Each row has a class, written after it.
[ 100  -50  144 -100   83  -31  -41  193  130  -80  -54  141 -225 -100
 -133 -430  205  134   30   45 -140   54 -153 -128 -245 -101  -55  295
   54  -35  -62  -51  220  300  -60] | koz
[  95   66  154   23  -46 -209  -26   -5 -198  202  114  -43   31 -141
  190  332  -41   63  -12  194  -27 -108  -48   33 -121 -514  -52  529
  -62  119  151   19  157 -200  268] | Voku
[  17   49  207  -51  291   88 -704 -373 -128  350  -81 -245  195  179
   52  501  129  213   53  158  -90 -184   57  300   91 -518 -113  458
  -25   37  215  119 -140 -336  136] | Zubo
[  17  125  201   -2  294   69 -633 -360 -126  317 -100 -295  219  161
   -1  528   85  132   -4   99  -58 -158   87  366   76 -589   24  308
   27  100  255  118 -240 -329  177] | kuz
[-140  156  111   57  185  -19 -252  224   38  -67 -283  252  109 -127
  -15  344  258   65  -75 -103 -138   79  294  350  -88   34  193 -468
 -417  133  176   14  207  -72  129] | nadof
[ 287  -61   32  169 -145   89   96 -291   99   50 -116   43    4   23
   39  101  -23  298   49  277  280 -143  -69 -180  -85 -166   61   -6
   99  128   57  -49  -69   15   71] | vesi
[  59   49  165  -88  219   37 -609 -320 -126  368  -91 -288  245   35
   44  619  109  235   29   99  -61 -118   33  336  124 -525  -65  491
   25   67  191   97 -257 -359  140] | Zubo
[ -87  179   94   62  262   70 -312  235   -4  -43 -292  144  135 -171
  -37  395  338  106 -106  -42  -93  109  292  404  -95    1  160 -223
 -406   73  179   19  197  -93   83] | Bom
[  74   -9  194  -79  201   74 -148  111   89  -52 -134   36 -134   92
 -181 -525  126   45   97   34  -55   89 -145 -109 -231  -51   69   69
   19   69  -76  -14  163  290  -88] | koz
[ 289 -164  -40   83 -671 -222  899  151  156 -235  236  473 -272 -485
  389 -140 -195  207  -47  178  241  -73 -313 -456 -128  -91 -192  369
  188  200 -157  -70  197  144   63] | kuz
[ -83  202   78   28    1 -172    6  404    4 -166 -174  442   23 -325
  133  381  153  158 -153  -68    1  122  267  277 -135  -36  122 -186
 -417  136  110   24  315  -74  238] | zudeb
[ 119   89  171  -14 -136 -224  167  -27 -129   85  206   88   -8 -161
  232  162  -87  -82  -24  129   32  -82  -76    1  -83 -513  -56  544
   15  130   67   38  144 -177  221] | nadof
[  66    1  130  -56  159   28 -160  123  114  -81 -157   37 -165  -47
 -141 -393  171   80   20   65  -79   31 -103 -101 -243  -83   80  192
   -7   62  -49  -28  213  278  -54] | ripu
[ 364 -141  -14   88 -262  -48  260 -205  165   25   58  155  -75 -203
  150   72  -16  357   39  343  132 -114 -144 -280  -48 -158 -124  262
  143   91   31   -9   20  -40    1] | zudeb
[ 226 -153  -62  136  -13   85 -180 -336  113  264 -150 -120  144   70
  -39  374   44  478   32  234   75 -134   17  -56   22 -106   35  -18
  143  -32  114  -30 -266 -125  -13] | Voku
[  41  162   66   57 -229 -204  404  498    2 -286  -14  463  -49 -458
  180  188  154   -7 -121    9   45   84  141   65 -187  -34   85  -19
 -365  207   58  -32  509   38  250] | Bom
[  42  101  227   38  165  -27 -363 -178 -195  327  -32 -217  159   61
  120  397   34   73   -8  103   -4 -152   23  194   45 -444  -10  294
  -79  203  196   -3  -21 -259  256] | Bom
[  44  285  160  -28    6  -56  137  368   -1 -289 -109  425  -15 -303
  153  231  222  -62 -104  -57   76  159  178  260  -97  -15   76 -186
 -323  199   75   14  412   23  238] | nek
[   6   66  195  -49   98 -112 -377 -146 -143  270  -45  -98   93  -95
  195  468   41  250  -16  155 -144 -137   36  273   -8 -548  -82  488
  -55  105  230  114  -72 -348  231] | Zubo
[ 334 -113  -51  125 -247  -16  192 -261  189   52  -29   72   28  -85
   19  149  -22  192   30  140  197 -109  -71 -207  -24 -118   61  102
  182   78   -8    2  -88  -20   18] | ripu
[ -68  219  124   43  347   53 -342  197  -54    4 -304  179  158  -70
  -48  380  307  109  -61   13  -53  151  319  402  -87  -17  115 -291
 -389   50  139   51  210 -114  117] | tusib
[ 339 -131   31   66 -385  -37  365 -212  140   30   70  163  -20 -197
  145   89  -77  199   32  131  286  -95 -154 -327   39 -117  -82  155
  164  193  -58  -63  -61   -5   98] | koz
[  39   79  183  -91  374  198 -493 -123  128   -7 -316 -112   24  185
 -331 -277  318  142   91   -6  -80   41  -11   60 -208  -86  142   48
  -10  -32   15  -14   26  200  -35] | Voku
[ -33   59  240  -27  306  123 -720 -272 -136  379 -131 -361  247  177
  -56  533  168  127   59  -39  -62 -102   93  323  143 -456    6  233
  -67  110  248   94 -172 -363  179] | Zubo
[-194  172    3  128  240  -22 -311  205   -4   18 -349   66  172    7
 -229  484  277   14  -98 -154  -86  135  339  337 -127   31  269 -487
 -339   27  165   26  184 -146  170] | zudeb
[ -25  254   85   13   56 -137  -79  295   29 -140 -185  384   74 -255
   41  355  259   95 -111  -26  -41  141  258  249 -126    5   82 -311
 -418  135  142   73  310  -46  208] | zudeb
[ 303 -155  -51  145 -482 -185  515  -83  156   18  189  297 -162 -200
  226  -26 -147  274   44  161  288 -115 -214 -457  -54 -109 -102  225
  147  125  -78 -103   59   36   55] | Zubo
[  31   34  166  -13    7 -226 -188  -54 -110  207   75   -6   79  -83
  182  375  -72   55   16  106  -77 -148  -10   60  -12 -483  -66  484
  -53  110  150   60   88 -228  264] | nek
[ 310 -176 -114  173 -243  -49  108 -270  137  133   44  182  -19 -156
  122  219  -71  402   28  274  222 -126 -104 -216   -5 -114 -108  227
  145   64   81   -6  -18   -2   13] | Zubo
[ 371 -119  -70  109 -310 -129  321 -160  153  117   65  192  -50 -107
  175  135  -76  261   24  246  243 -103 -191 -315  -60 -129  -48  253
  129  157  -26  -14   -7    0    8] | Zubo
[-105  214   72  101   25  -79   74  331   11 -188 -200  294   76 -297
   52  280  200   66 -119  -40  -44   65  278  324 -171  -37  269 -267
 -313  170  136    5  291  -51  153] | ripu
[ 291 -232    2  132 -189  100   65 -302  105  198  -97   -9   85  -15
   -1  231  -34  238   68  173  241 -133  -89 -193   55 -113    4   41
  143  163   34  -42 -157  -58   95] | Voku
[  36  -27  126  -86  369  141 -422   -5   77   64 -300 -168  -49  173
 -325 -255  234  152   45    4  -85   27  -46   -4 -188 -106  102  114
    2  -71  -34  -47  -22  222  -36] | vesi
[ 314 -165  -26  130 -104   82   63 -314  110  149  -84 -109   31  -39
   36  208  -66  402   44  308  214 -163 -107 -215  -37 -185   69  152
  154   78  105 -107 -109   -9   62] | vesi
[ 251 -178  -31  155 -176   14   94 -197  145  131  -58   26   88  -66
  -20  245  -25  265   61  164  255  -46  -84 -169   55 -102  -45   55
  118   90   21  -24 -110  -40   57] | ripu
[ 357 -194  -48  118 -322   -4  181 -235  137   75   48  179  -22 -194
   99  186  -32  383    3  169  171 -150 -107 -237    0 -137 -108  145
  167   88   10   -1 -127   47    4] | kuz
[ 107   23  173  -46   -7 -169 -181 -127 -153  247  111  -39  114 -137
  176  386   -9   99  -32   56  -73 -113  -27   96   20 -473 -160  530
  -21  141  137   61   55 -214  252] | Zubo
[  31   46  115  -73   11 -219 -233 -130 -112  253  126  -81   91  -98
  119  444  -22   32  -19   33  -54  -61  -32   22   49 -460 -160  540
  -10   27   86  104   68 -254  239] | ripu
[  65  -10  150   13   61 -159 -356 -143 -147  387   63 -213  152  -56
   99  479  -16  111    6   58  -84 -158  -29   97   65 -464  -54  453
  -64  181  212   27  -55 -239  193] | Bom
[  80  -12  128 -130  279  140 -346  -58  102  -15 -178 -118   18   59
 -266 -292  186   83  131   70  -80   47  -92  -44 -102  -91   78   95
   18   38    7  -58   93  241  -23] | tusib
[  50  -10  131  -44  227   87 -244   -7   81  -13 -153  -74  -67  101
 -243 -395  170  114   55   21  -68   15  -88  -71 -204  -99   79  126
   59    4  -51  -67   89  274  -46] | ripu
[  59    1  195  -19  -16 -139 -161 -127 -155  265   90  -76  128  -77
  196  302  -28  100   -3   87  -77 -154   -1   65  -26 -501  -93  569
  -43  137  101   48  -11 -248  229] | ripu
[  71  113  169    3  119  -41 -297 -228 -174  240   77 -134  149  -17
   91  364   57   53   15   90  -37 -155   12  169   50 -544  -61  398
  -25  126  196   31  -44 -249  243] | zudeb
[ -66  222  122  -25  317   87 -418  187   16  -68 -307   74   85  -64
 -106  420  380   40  -54  -58 -123  107  309  374  -65   13  148 -314
 -364   36  125   59  237 -116  100] | kuz
[  50   51  117    8    0 -110 -202 -114 -163  204   53 -104  108 -110
  130  446   25  109  -38   68  -54 -153  -21  240   41 -527  -66  520
   31   95  161   49  -39 -271  227] | Bom
[ 397 -181  -10   72 -517 -162  686  -43  136  -22  186  276 -202 -319
  285 -109 -173  225   -5  249  210 -142 -243 -493 -103 -137  -33  259
  187  220  -69 -120  118   83  100] | koz
[ 151    3  155  -83   55  -37 -275 -227 -215  279  135 -168  120 -102
   96  418   50   70   11   38  -92 -128  -56  117   74 -562 -145  555
   51   89  116   45  -57 -217  236] | tuf
[  65  -87   -6  -40 -221 -230  341  264  140 -173  115  367 -222 -213
  -10 -457   24  -47    6  -60  -81   39 -282 -295 -268  -30  -66  326
   42   68 -151  -67  369  383   -8] | Bom
[ 335 -149  -48   96 -133   67   62 -319   98  165  -41  -44   63  -58
   19  224    8  409   -2  303  173 -148  -80 -210    3 -102   11   69
  131   83   53  -64 -112  -56    4] | zudeb
[  43   10  152  -80  406  177 -527  -10  147   25 -309 -227  -27  224
 -340 -242  263  123   67   20 -102   33  -56   41 -146  -62  179   -3
   12  -33   38  -36   -1  198 -101] | nek
[ 234 -139    5  114 -166  -25  -17 -251  149  132  -74   52    0  -24
   35  277  -18  427   50  245  219 -154  -76 -146   74  -69 -117   29
  120   17   35   -6 -144  -59    2] | vesi
[  45   64  144   23  118  -81 -361 -167 -139  229   41 -115   98  -53
  108  404    6   75   -7   86  -75 -145  -15  180   16 -537   17  387
  -18  106  174   60    4 -228  127] | nadof
[ -13  141   74    0  142    1 -251  249   34  -89 -220  297  136 -228
   77  418  292  168 -110   39 -113   76  263  392  -52  -22   82 -138
 -336   54  129   92  242 -124  131] | tuf
[  42   45  162  -26  251   23 -634 -378 -187  360  -55 -210  216  136
  -33  601   86  142   -1   64  -68 -228   74  282  116 -533  -85  325
   -9   35  157   98 -204 -245  141] | vesi
[-202  288   64   87  453  148 -579   45 -120   74 -322   -1  206   -4
 -153  490  365  174  -36    4 -125  155  369  467 -126    7  170 -389
 -328 -103  195   23  188 -147   45] | koz
[ 353  -97  -70   91 -465 -184  418 -170  213  -45  171  326 -129 -199
  151   -2  -57  166   61   76  263  -64 -174 -422  -17  -64 -101  182
  114   78 -112    5   33   -6  -10] | nadof
[ 120  111  136    6   70  -95 -315 -216 -199  250   69 -134  146  -61
  125  375    6  104  -30  128  -16 -153  -29  105  -55 -557    7  501
  -72  168  199   36   50 -209  254] | zudeb
[   4  -66  124  -57  116   13 -184   81  114   -4  -95   12  -86  -18
 -220 -350  142   78   66  -52  -60   62 -108 -149 -184  -26   24  178
  -23    4  -20  -94  169  286    0] | Bom
[ 162  -20  174 -128  226  103 -217   72   99  -86 -117  -88 -102   19
 -234 -410  236   50   82   52  -82   52 -152  -71 -213 -108   47  282
   -5   -6  -75  -60  173  299  -95] | ripu
[  63   68  200  -60   87  -41 -296 -162 -105  194   43 -133  117  -46
  172  355   36   88  -10  155  -70 -161  -19  185   31 -537   -6  487
  -44  145  191   30    4 -275  179] | tusib
[ -60  191  117    9  223   21 -346  205   10  -58 -229  148  102 -170
  -19  397  317  181  -67   24 -108  128  277  337  -93  -17   94 -259
 -385   47  164   54  238 -132  100] | kuz
[  51    4  146   18   30  -95 -206 -172 -202  268   52 -182  152  -30
   70  338  -10  158   23   89  -77 -188  -59   28  -58 -521  -12  434
  -65  169  168   10   12 -212  239] | zudeb
[  26   76  151  -46  212   47 -230   49  122  -85 -184  -75  -38  143
 -302 -343  152    7  100  -31   18   81  -62    4 -194 -117  176   43
   24  -44   -5  -83   76  229    7] | tusib
[ 330 -141  -21  103 -262    8  222 -187  125   90   26   56    0 -150
  135  126  -40  390   39  249  218 -122 -126 -273   16 -111   -3   99
  100  136   74  -86  -39  -26   66] | tusib
[ -43   53   96  -29  109   -6  -20  129  146  -82 -137   27  -59   11
 -213 -470  125  -81   54 -109  -69   66  -93 -186 -308  -24  210  115
   18   51  -88  -96  154  376  -54] | ripu
[ -38  141   44   29  107  -62 -243  255  -23  -62 -199  256   80 -220
   45  381  270  168  -90  -62 -134   66  244  296  -95   71   94 -285
 -439   81  154   12  278  -50  175] | tuf
[ -51  184   37   75  222   17 -252  226    2  -67 -260  260  127 -164
    5  423  315  121 -105  -81  -77  121  295  467 -103  -43  153 -169
 -331   41  114   55  206 -125   97] | ripu
[ 129   -3  164    0   50  -96 -357 -223 -176  323  118 -153  164  -20
  129  422    9  150   12   27  -91 -196  -56  133   57 -529 -116  530
   24  136  160   24  -58 -195  210] | tuf
[ 317 -119  -39  103 -308  -46  324 -202  127   56  100  175    3 -135
  175  117  -92  370   16  234  256  -85 -195 -237    1 -115  -81  179
  201  136  -20  -52  -59   14   18] | tuf
[ -16  231  122   14  119   64 -155  202   -4 -138 -199  207   79 -217
   22  275  311   74  -62  -25   12   85  258  274 -101  -47  198 -182
 -379  133  140   51  244 -105  153] | tuf
[  38    1  175 -116  412  178 -564  -26  168  -38 -302  -91  -85  121
 -283 -223  259  287   74  154 -116   74  -75  137 -195 -133   89   99
   16  -79   26   32   74  171 -140] | kuz
[  95  101  250  -46  103  -66 -361 -161 -122  166   35 -103   81  -40
  145  359   34   97   18  113  -26 -104    6  181  -33 -550  -67  533
  -65  102  149   72   51 -257  219] | kuz
[ 344 -166  -73  150 -267   19  185 -289  197   50  -40   98  -48 -186
   56  254  -29  330   16  224  227 -114 -104 -184    0 -154   39   22
  139  102  140  -53 -122   -4   47] | nadof
[  62   91  189  -59  189   44 -511 -375 -128  273   -4 -292  124   72
   -2  342   95   61   49   44  -42 -119  -43  115   53 -501   -3  337
  -20  147  192   77 -142 -271  125] | nek
[ 251 -235    4  122 -201   55   61 -253  129  205  -60  -43   34 -117
   49  222  -19  450   43  216  128 -101 -100 -213  -33  -89   -4   67
  118   82   99  -92 -134  -47   -6] | Zubo
[ -55  207   78   74   96 -110  -61  258   42  -86 -181  405   95 -268
   57  376  275  269 -120   30  -62  106  278  303 -188   -2  107 -234
 -348   32  138   23  322  -28  130] | ripu
[ 245  -76   12  115 -166   26  112 -298  170   78  -26  138   33  -30
   80  168    4  371   44  282  229  -87  -67 -174  -14  -95  -58   81
  160   46   52    6  -66  -74    7] | nek
[ 325 -252  -72  121 -541 -224  572   -3  164    9  148  278 -162 -395
  240   96 -165  375   30  262  203 -123 -211 -445  -30 -127 -132  294
  163  140  -22  -49   63    1  117] | tuf
[ 325 -237   19  168 -255   11  209 -230  141  134   -5  114  -25  -50
  118   14  -49  461   50  259  148 -179 -118 -336  -76 -115  -44   68
  114  107   49  -96 -109   11   40] | nek
[  -1  239   76   21  128  -16 -162  188   15 -164 -200  340   68 -213
  -83  476  347   83 -124  -32  -25  121  286  392 -133 -113   57 -211
 -316  -49  108  112  194  -47  114] | kuz
[ 318 -112  -54   68 -373  -85  292 -187  141   -5   95  191 -138 -230
  125  117  -30  287   44  163  189 -123 -152 -310   15  -98 -147  192
  187   71  -32   30  -22   21  -15] | vesi
[  30  189   62   38  118  -23  -99  254  -22  -98 -206  245   39 -230
   12  381  302   65 -116  -37  -62   45  288  304 -126  -52  192 -203
 -353  130  126    2  307  -45  189] | ripu
